The nodes form a tree under root. A name lists the branches taken from the top; the branches are zu po fe vi. The symbol zi goes to the parent.

Rows with their nodes:
[-57, -10,  14, -14,   3,   4, -28,  11,  -5,  34, 105, -44,   5,  31,  12, -17, -16, -24,  27, -13]: zu/fe/po
[ 46,   4,  24, -13, -11,  -5,  -1,  21,  19, -57,  24, -15, -34, -46, -46,  -6,  50,  37,  17, -30]: po/vi/zu
[  18,   14,  -11,   -6,  -10,   16,  -32,   14,    6,    3,   19, -100,   36,  -38,  -46,   21,   79,   17,    3,  -31]: po/vi/vi
[ 77,  11,   4, -20,  12,  63,  52, -35,   5,  13, -41,  45, -17,  -8, -62, -36, -24,  -3,  20,  36]: fe/zu/fe
[ 56,  -6, -74,  -2,  34,  -5, -25, -17,   3, -14, -38, -69,  23,  10, -33,  -5,  73,  28,  11, -12]: po/vi/fe
[  6,   9,  19, -18,  -3,   5, -38,   9,   9, -45, -43, -28,  22, -41, -63,  11,  89,  46, -22, -25]: po/vi/po
[ -7,  -7,  31,  82,   7,   0,   9,  18,   0,   7,  93,  -2,   2, -27, -16,  -8, -44,  28, -29, -18]: vi/vi/zu
[-37, -24, -15, -33,  -5,  16, -15, -11,  -3,  52,   8, -72,  12,  44,  68,   8, -44, -31,  35,  -9]: zu/fe
[  1,  -4, -39, -21,   1, -59,  25,   5,   3,  11,   7,  26, -11,  32,  62,  38, -57, -19,  17, -23]: zu/po/zu
[ -3, -11, -43, -26,  -3, -71,  31,  -8,  14,   7,  11,  28,   2,  60,  75,  52, -76, -30,  20, -26]: zu/po/zu

From each start, follow one symbol. Which node do you reach?
Answers are names.
new walk
[-45, -16, -44, -29, -13,   1,  -9,  20,   4,  39, -23, -31,  -5,  41,  70,  -7, -20, -26,  62,   3]
zi -> zu/fe
new walk
[-29,  15, -15, -23,   8, -41,  -9,  -9, -10,  45, -33, -57,  10,  27,  46,  32, -23, -24,  -2, -13]
zu -> zu/po/zu
new walk
[-80, -24,  12,  -8,  10,  -1, -23, -26,   0,  50, -23, -47,  11,  59,  37,   8,  -5, -22,  14, -19]
zi -> zu/fe
new walk
[-27,  -5, -18, -25,   4, -49,  -6,  10,  -2,  56,  -1, -69,  17,  35,  61,  48, -33, -33,  -3, -14]
zu -> zu/po/zu
new walk
[-68,   5,  18, -24,   3,  -1,  -8,   6,   9,  22,  81, -42,  -2,  30,  16, -10, -19, -21,  37, -21]
zi -> zu/fe
new walk
[-81, -25,  -8,  -9,   3, -17, -20,  10,  11,  32,  83, -51,  14,  22,  17,  -1,  -9, -13,  30, -11]
zi -> zu/fe
new walk
[ 71,   0, -71, -20,  50,  62,   5,   2,   3,   7, -47,  32,   7, -29, -24, -18, -24, -17,   1,  44]
fe -> fe/zu/fe
new walk
[-32,  11, -11, -21,  -2, -47,  -7, -19,   3,  45, -28, -64,  16,  42,  71,  44, -36, -25, -19,  -9]
zu -> zu/po/zu
new walk
[-30, -38, -33, -25, -36,  -2,  10,   1,  -1,  46, -31, -19,  -5,  44,  68, -10,  -2, -30,  68,  -9]
zi -> zu/fe
new walk
[ 33,  18,   5, -25, -29,  -3,  -8,   0,   5, -14,   8, -45,  16, -32, -46,  10, 100,  39, -24, -36]
po -> po/vi/po
new walk
[ 29,   6,  34, -40,  -9,   4,   7,  -1,  -6,  -9,  13, -65,   7, -29, -34, -21, 103,  39, -26, -19]
po -> po/vi/po
new walk
[-25,   7,  31, 104,  -5,   3,  17,   7,  14,  -8,  67,  43, -27, -32, -12,  -1, -41,  25, -17, -33]
zu -> vi/vi/zu
new walk
[-79, -11,  12, -13,   1,   0, -20,  15,  -5,  37,  77, -56,  13,  32,  22,  -8, -36, -36,  46, -20]
zi -> zu/fe
new walk
[ 33,  14,  24, -36,  10,   8,  -2,   0, -10, -10,   9, -43,  13, -42, -35,   4,  99,  46,   1, -26]
po -> po/vi/po
new walk
[-71, -11,  -6, -23,  -5, -14, -24,  -2,  11,  33,  98, -63,   9,  35,  18,   1,  -2, -23,  39, -13]
zi -> zu/fe
new walk
[-73, -30,   5, -15,   3, -10, -10,   5,  12,  42, 105, -45,  29,  40,   3,  -1, -19, -17,  40, -12]
zi -> zu/fe
new walk
[-28,   5, -11, -19,  13, -53,  -6, -12,  10,  56, -29, -66,  20,  37,  69,  37, -28, -38, -12, -11]
zu -> zu/po/zu
new walk
[-16,   8,  46,  93, -10,  12,  20,   1,  -6,   0,  51,  43, -13, -31, -19, -11, -29,  28, -20, -27]
zu -> vi/vi/zu
new walk
[-81, -31,  -1, -15,   8,  -4,  -2, -25,   1,  44, -49, -59,  -3,  65,  35, -13, -28, -28,  25,  -3]
zi -> zu/fe
new walk
[-45, -32, -29, -23, -17,   1,  -3,  21,  -6,  64, -38, -36,   4,  47,  70, -15, -13, -24,  76, -21]
zi -> zu/fe
new walk
[-37,  15,  -9, -29,  10, -44,  -6,  -7,  -6,  45, -33, -69,  18,  40,  63,  55, -27, -28,  -7, -18]
zu -> zu/po/zu
new walk
[-61, -19,   3,  -7,   4,  -4, -18,   6, -11,  35,  86, -45,  -3,  16,   9, -12, -27, -17,  30, -11]
zi -> zu/fe
new walk
[-75, -29,  13, -20,   9,   1,  -2, -34,  -5,  35, -33, -41,  -7,  59,  61,  -1, -11, -18,  18, -13]
zi -> zu/fe
new walk
[-76, -32,   6,  -8,  10,   3, -17, -44,   1,  34, -44, -46,   8,  51,  53,   7, -21, -31,  29, -14]
zi -> zu/fe
new walk
[ 68,   6, -56, -27,  24,  59,   7,  -1,   3,   6, -53,  21,  12,  -7, -18, -11, -30,  -7,  13,  36]
fe -> fe/zu/fe
new walk
[-77, -30,   3, -10,  -6,  -3,  -1, -53,   5,  47, -29, -68,  -3,  55,  43, -10, -17, -24,   5, -29]
zi -> zu/fe
new walk
[-31, -10, -25, -16, -24,  10,   7,  -8,   0,  50, -36, -29,  -5,  37,  66,  -3,  -8, -35,  74, -12]
zi -> zu/fe
new walk
[ 24,  15,  12, -32,  -1,   3,  -3,  -2,  -4,  -5,  12, -69,  11, -44, -43, -21, 100,  21, -11, -25]
po -> po/vi/po
new walk
[-37, -37, -34, -26, -22, -10,   3, -11,   3,  48, -26, -35,  -9,  43,  73, -30, -28, -23,  72, -16]
zi -> zu/fe
new walk
[-86, -35,   9, -12,   9,   3, -24, -36,   7,  38, -40, -47,  -2,  71,  50,  -4,  -3, -32,  20, -24]
zi -> zu/fe
new walk
[-24, -36, -24, -17, -15,  -2,  17,   6,   6,  50, -21, -20, -14,  37,  63, -19, -21, -37,  71, -20]
zi -> zu/fe
new walk
[ 81,   5, -54, -16,  19,  58,   8,  -2,  -1,  14, -48,  28,   4, -23, -27, -19, -24, -11,   0,  31]
fe -> fe/zu/fe
new walk
[-81, -30,  10,  -2,  -5,   3,   2,   3,  -5,  33,  85, -44,   1,  27,   3,  -4,   1,  -6,  41, -19]
zi -> zu/fe
new walk
[-16,   5,  66,  90, -17,   1,  13,  12,   2,  -8,  54,  49, -20, -29, -18, -12, -18,  19, -17, -22]
zu -> vi/vi/zu
